Below are the code and all the weights of a small trained network. Each question names an input and a target symbol and asks about switching units off, where a switched-off unit gives its printed mean instead of its output.

import numpy as np


def w(rows, s, z=0):
    codes = np.array(rows[::2]) - 128.0
    scale = np.full(codes.shape[1], s)
    scale[-1] = z or s
    return codes * scale


def norm(h):
    return h / np.sqrt((h * h).mean(-1, keepdims=True) + 1e-5)


def f(y):
    return np.maximum(y, 0)


def softmax(a):
    e = np.exp(a - a.max(-1, keepdims=True))
    return e / e.sum(-1, keepdims=True)


def log_softmax(a):
    a = a - a.max(-1, keepdims=True)
    return a - np.log(np.exp(a).sum(-1, keepdims=True))


def net(x, mask):
    ids = ['ΓΔΘβεηξτω'.index(c) for c in x.split()]
    T = len(ids)
    res = E[ids] + P[:T]
    r = norm(res)
    for j in range(3):
        rows = slice(2 * j, 2 * j + 2)
        q, k, v = (r @ M[0][rows].T for M in (Q, K, V))
        z = softmax(np.where(np.tri(T) > 0, q @ k.T / 2**0.5, -1e9)) @ v
        o = O[0][rows]
        res = res + np.where(mask[j], z, o[:, -1]) @ o[:, :-1]
    y = f(norm(res) @ A[0][:, :-1].T + A[0][:, -1])
    res = res + np.where(mask[3:7], y, B[0][:, -1]) @ B[0][:, :-1]
    return log_softmax(norm(res)[-1] @ U[:, :-1].T + U[:, -1])


Q, K, V, O, A, B = {}, {}, {}, {}, {}, {}
E = w([
[154,93,153,95,153,139,49,131,169,98,147,158],'Γ',
[131,60,151,191,6,149,62,111,120,95,132,85],'Δ',
[109,53,129,113,114,197,227,171,103,139,179,104],'Θ',
[167,125,100,116,71,135,122,160,73,141,121,114],'β',
[121,69,136,177,67,109,146,218,129,157,185,178],'ε',
[93,155,83,138,92,161,121,128,126,58,166,149],'η',
[216,123,111,132,80,78,154,86,154,130,153,135],'ξ',
[165,175,157,168,105,134,139,149,96,151,158,102],'τ',
[48,115,135,131,156,122,113,188,137,119,117,89],'ω',
],0.015)
P = w([
[111,187,135,73,103,131,125,102,134,176,135,131],'0',
[127,125,230,66,111,69,176,180,122,94,154,207],'1',
[152,122,60,115,106,161,144,202,232,148,116,90],'2',
[120,42,164,125,139,57,142,126,29,128,195,99],'3',
[128,123,231,49,142,107,182,146,136,99,133,162],'4',
[167,125,107,205,104,139,115,254,142,93,109,124],'5',
[128,68,138,107,188,35,162,79,68,117,164,117],'6',
[169,153,226,38,113,105,152,120,100,85,105,165],'7',
],0.0099)
Q[0] = w([
[136,130,101,182,128,152,135,126,160,120,88,143],'h1',
[120,168,197,101,106,173,152,144,159,158,45,184],'h1',
[153,71,61,188,195,89,121,133,102,170,168,71],'h2',
[111,102,150,98,119,95,106,109,81,157,143,105],'h2',
[123,128,253,91,76,130,152,120,135,137,97,147],'h3',
[133,100,141,139,155,116,101,98,108,131,181,88],'h3',
],0.017)
K[0] = w([
[160,130,97,155,59,117,189,112,135,73,125,113],'h1',
[114,162,130,87,16,167,142,130,119,193,212,147],'h1',
[168,71,99,157,252,94,92,171,132,77,76,104],'h2',
[112,98,142,110,189,114,63,107,120,169,140,99],'h2',
[75,182,176,76,53,105,73,118,150,216,149,146],'h3',
[84,93,134,169,161,82,168,111,111,121,72,82],'h3',
],0.015)
V[0] = w([
[205,80,112,132,119,252,167,53,73,135,60,114],'h1',
[201,111,80,150,131,183,83,61,116,179,203,214],'h1',
[69,105,34,238,56,99,206,78,93,136,69,165],'h2',
[103,170,168,165,145,142,50,84,154,109,160,184],'h2',
[52,103,95,160,83,133,171,101,73,176,108,60],'h3',
[204,98,131,179,107,107,137,102,153,119,115,82],'h3',
],0.015)
O[0] = w([
[10,108,181,164,166,56,84,173,185,189,165,18,5],'h1',
[141,65,123,154,110,215,77,150,131,87,247,40,134],'h1',
[76,254,112,197,63,126,108,152,10,244,152,69,128],'h2',
[131,124,167,217,190,86,206,98,121,69,137,125,161],'h2',
[67,117,180,81,203,192,177,37,202,111,95,207,164],'h3',
[162,198,88,169,108,114,185,153,194,33,154,168,80],'h3',
],0.0065,0.011)
A[0] = w([
[166,107,178,122,163,64,163,145,55,126,89,118,58],'n1',
[148,178,163,122,153,157,188,127,140,148,121,158,18],'n2',
[171,111,42,111,130,123,82,171,140,183,98,86,3],'n3',
[151,169,89,145,100,142,82,252,174,180,74,170,136],'n4',
],0.02,0.002)
B[0] = w([
[57,139,167,143,53,84,196,119,190,118,119,64,212],'n1',
[137,171,121,149,188,96,60,180,116,153,147,127,204],'n2',
[104,108,74,96,202,38,82,8,139,179,147,108,196],'n3',
[72,40,57,216,186,172,200,197,132,108,41,122,245],'n4',
],0.014,0.011)
U = w([
[165,95,54,101,53,44,113,121,106,143,207,88,132],'Γ',
[126,172,196,189,215,85,97,169,100,154,163,156,132],'Δ',
[75,60,76,160,206,107,133,66,125,210,70,86,83],'Θ',
[49,87,147,33,84,179,85,206,149,196,140,132,123],'β',
[175,138,130,117,91,225,145,84,5,177,140,137,247],'ε',
[50,154,191,184,25,99,190,95,153,139,139,96,140],'η',
[162,103,92,217,67,203,192,254,117,131,77,135,149],'ξ',
[158,50,203,102,178,141,184,82,146,41,174,147,63],'τ',
[125,147,151,92,112,75,164,63,108,164,12,207,79],'ω',
],0.0048,0.0015)

Each question gives the input, a string of symbols that net reads in full, and the target symbol t.
The units are the heads (2 rows each of Q, K, V and O) and the neurons (one row each of A and B). Each row of codes is followed by its name. A weight is (code - 128) times the scale printed after its matrix; where a second scale follows, it is the last column's (O, A, B and U).
mask holds one flag per unit, heads first, then neurons. A switched-off unit (its flag False) gives its mean, the last column of its rows in O or B, instead of its output. The means were averaged over made-up inputs and are rounded, as every weight is.
A unit's drop is (log p(t) with every unit on - log p(t) with that unit switched off) / (log p(t) with every unit on - log p(t) with every unit switched off).
The circuit of an input: a set's keep is (log p(t) with only the set's units on - log p(t) with every unit switched off) / (log p(t) with every unit on - log p(t) with every unit switched off). Starting from all 7 units, units are removed one at a time, each time the one whose removal leaves the highest keep (on an exact tie, the one counted first), for as long as the keep stays at least 0.8.
circuit, biggest first: the units of the circuit, biggest drop first
unit that matters most: the unit with the biggest drop
top k neurons: the k neurons with the biggest drops, biggest first
heads that matter: for each layer, one digit per head in row order, 1 if its drop is at least 0.15 and else 0, layers parted by /
input Δ η η Θ τ, target Δ: circuit, biggest first -> n2
input ε τ β Δ η ε Δ β, target ε: heads that matter -> 100
input τ Δ η β τ, target τ: heads that matter -> 110
input Δ Δ η η Γ, target Δ: circuit, biggest first -> n2; h2
input Γ η η Δ τ, target Γ: heads that matter -> 101
input η η η τ Γ η Δ η, target η: heads that matter -> 011
input ω ε ω η Γ, target ω: heads that matter -> 100
input η η η ξ Γ, target η: heads that matter -> 011
input η η ξ τ τ, target η: top 2 neurons -> n1; n4
input β ξ Δ Δ ξ Δ ξ ω, target β: top 3 neurons -> n4; n3; n1
input Δ Δ Δ ξ η η Θ, target β: top 2 neurons -> n4; n3
input ε Γ Δ ω Γ η Γ τ, target ε: circuit, biggest first -> h1; h2
input Δ η η ξ η η ε, target ξ: circuit, biggest first -> n3; h1
input ξ β η ξ Δ, target ξ: unit that matters most -> h3
input Θ Δ ξ η ξ β τ, target Δ: circuit, biggest first -> h3; n2
input τ Δ η Δ ω Θ η Θ, target τ: circuit, biggest first -> h2; n4
input Γ ξ Δ η ω, target Γ: top 2 neurons -> n4; n3
input ξ β β Γ τ, target ξ: top 2 neurons -> n4; n3
input η ε η τ ξ Δ τ Γ, target η: circuit, biggest first -> n1; h2
input τ τ Δ η ξ, target τ: top 2 neurons -> n4; n3
input η ξ ξ η Δ η ε, target ξ: top 2 neurons -> n4; n3
input Δ β η η η η ξ Δ, target Δ: top neuron -> n2
input Γ η η τ ξ, target Γ: heads that matter -> 101
input η Δ Δ ξ, target Γ: top 2 neurons -> n4; n1
input η Δ η η, target ε: top 2 neurons -> n4; n1
input η η η η η, target η: top 3 neurons -> n1; n4; n3
input Δ Γ ξ η, target τ: circuit, biggest first -> h2
input Δ τ η ξ Δ, target Δ: top 3 neurons -> n2; n4; n1
input η η η Δ, target η: top 3 neurons -> n4; n3; n2
input τ τ η τ τ Γ τ Δ, target τ: top 2 neurons -> n4; n1
